Below are the code and all the weights of a small trained network. Each question names an input and a target symbol and asks about switching units off, where a switched-off unit gives its printed mean instead of its output.

import numpy as np


def w(rows, s, z=0):
    codes = np.array(rows[::2]) - 128.0
    scale = np.full(codes.shape[1], s)
    scale[-1] = z or s
    return codes * scale


def f(y):
    return np.maximum(y, 0)


def softmax(a):
    e = np.exp(a - a.max(-1, keepdims=True))
    return e / e.sum(-1, keepdims=True)


def log_softmax(a):
    a = a - a.max(-1, keepdims=True)
    return a - np.log(np.exp(a).sum(-1, keepdims=True))


def net(x, mask):
    ids = ['ΓΨεζθμστ'.index(c) for c in x.split()]
    T = len(ids)
    res = E[ids] + P[:T]
    r = res
    for j in range(2):
        rows = slice(2 * j, 2 * j + 2)
        q, k, v = (r @ M[0][rows].T for M in (Q, K, V))
        z = softmax(np.where(np.tri(T) > 0, q @ k.T / 2**0.5, -1e9)) @ v
        o = O[0][rows]
        res = res + np.where(mask[j], z, o[:, -1]) @ o[:, :-1]
    y = f(res @ A[0][:, :-1].T + A[0][:, -1])
    res = res + np.where(mask[2:10], y, B[0][:, -1]) @ B[0][:, :-1]
    return log_softmax(res[-1] @ U[:, :-1].T + U[:, -1])


Q, K, V, O, A, B = {}, {}, {}, {}, {}, {}
E = w([
[153,107,57,95,118],'Γ',
[109,147,140,205,102],'Ψ',
[111,186,81,176,80],'ε',
[254,96,149,96,87],'ζ',
[48,120,207,169,31],'θ',
[22,104,183,72,83],'μ',
[42,135,88,57,52],'σ',
[98,216,156,128,173],'τ',
],0.016)
P = w([
[130,135,158,217,65],'0',
[158,89,243,115,166],'1',
[135,123,112,206,153],'2',
[154,136,254,89,98],'3',
[65,72,113,197,147],'4',
[166,143,228,81,182],'5',
[83,96,116,202,138],'6',
[148,188,209,94,165],'7',
[122,66,114,167,137],'8',
[158,214,218,108,137],'9',
[112,70,102,163,142],'10',
[184,120,214,70,195],'11',
],0.0078)
Q[0] = w([
[82,149,109,115,196],'h0',
[65,122,83,88,2],'h0',
[180,173,207,101,82],'h1',
[130,169,125,151,33],'h1',
],0.0089)
K[0] = w([
[197,59,117,88,19],'h0',
[187,160,175,164,196],'h0',
[109,255,162,37,109],'h1',
[110,88,74,65,220],'h1',
],0.0077)
V[0] = w([
[111,1,191,61,4],'h0',
[144,89,52,221,106],'h0',
[213,56,7,210,99],'h1',
[14,62,41,49,137],'h1',
],0.0056)
O[0] = w([
[188,16,202,73,1,201],'h0',
[135,47,17,209,108,104],'h0',
[217,103,30,176,98,14],'h1',
[83,146,24,29,28,2],'h1',
],0.0059,0.003)
A[0] = w([
[104,135,204,178,160,112],'n0',
[59,222,107,175,65,156],'n1',
[79,110,245,209,107,97],'n2',
[99,85,36,171,182,162],'n3',
[66,105,82,45,103,254],'n4',
[145,118,187,178,254,181],'n5',
[125,216,55,198,109,157],'n6',
[192,19,105,182,118,140],'n7',
],0.0079,0.0044)
B[0] = w([
[254,160,42,64,143,210],'n0',
[148,38,159,107,153,203],'n1',
[208,45,23,67,182,254],'n2',
[25,171,69,50,117,148],'n3',
[152,214,218,176,103,184],'n4',
[142,232,78,144,159,230],'n5',
[7,111,149,153,222,171],'n6',
[95,195,99,191,60,202],'n7',
],0.0061,0.0076)
U = w([
[91,211,2,110,24,50],'Γ',
[130,110,52,209,132,3],'Ψ',
[67,123,146,238,143,168],'ε',
[167,158,164,245,97,205],'ζ',
[154,19,127,148,139,112],'θ',
[90,58,236,108,142,130],'μ',
[70,175,200,133,49,142],'σ',
[103,203,144,75,188,172],'τ',
],0.0074,0.0043)

Each question gives the input, a string of symbols that net reads in full, and the target symbol t.
The units are the heads (2 rows each of Q, K, V and O) and the neurons (one row each of A and B). Each row of codes is followed by its name. A weight is (code - 128) times the scale printed after its matrix; where a second scale follows, it is the last column's (O, A, B and U).
mask holds one flag per unit, heads first, then neurons. A switched-off unit (its flag False) gives its mean, the last column of its rows in O or B, instead of its output. The means were averaged over made-up inputs and are rounded, as every weight is.
A unit's drop is (log p(t) with every unit on - log p(t) with that unit switched off) / (log p(t) with every unit on - log p(t) with every unit switched off).
The circuit of an input: a set's keep is (log p(t) with only the set's units on - log p(t) with every unit switched off) / (log p(t) with every unit on - log p(t) with every unit switched off). Starting from all 10 units, units are removed one at a time, each time the one whose removal leaves the highest keep (on an exact tie, the one counted first), for as long as the keep stays at least 0.8.
units of the circuit, in order: the units of the circuit, biggest drop first
top k neurons: the k neurons with the biggest drops, biggest first
drop when u is switched off: that unit's drop, to one decimal
input μ ε Γ σ, target σ: units of the circuit, in order : [n4 h1 n2]
input μ σ Γ, target Γ: units of the circuit, in order : [h1]
input ζ μ ζ ζ, target μ: units of the circuit, in order : [h0 h1]
input ζ ζ Ψ ζ ζ Γ, target ζ: units of the circuit, in order : [h1 n2 n7]
input τ μ σ Γ, target σ: units of the circuit, in order : [n2 h1 n4]
input ζ τ Γ ζ ζ ζ τ ζ, target τ: top 2 neurons : [n5 n7]
input ζ ζ τ Ψ, target τ: top 2 neurons : [n5 n0]
input ζ ε Γ ε θ, target θ: top 3 neurons : [n2 n1 n5]
input τ ζ τ ζ, target τ: units of the circuit, in order : [h0 n5]
input Ψ θ σ ζ Ψ θ μ μ ζ ζ, target μ: top 3 neurons : [n5 n7 n0]
input ε τ Ψ μ, target τ: top 2 neurons : [n0 n2]
input ε μ τ ζ τ ε τ ε Ψ μ θ, target θ: top 2 neurons : [n2 n1]
input Γ Ψ μ Γ ζ ε θ Γ Γ, target Γ: top 4 neurons : [n3 n7 n1 n6]
input τ μ Ψ Ψ ε τ ζ θ, target τ: top 2 neurons : [n0 n5]
input σ σ ζ Γ, target σ: top 2 neurons : [n2 n4]
input ζ τ τ τ τ ε, target τ: drop when n5 is switched off : 0.1
input μ Γ ζ τ ε ζ Γ Ψ Γ τ ζ θ, target τ: drop when n0 is switched off : 0.2
input μ Γ σ ζ, target σ: drop when h1 is switched off : 0.5
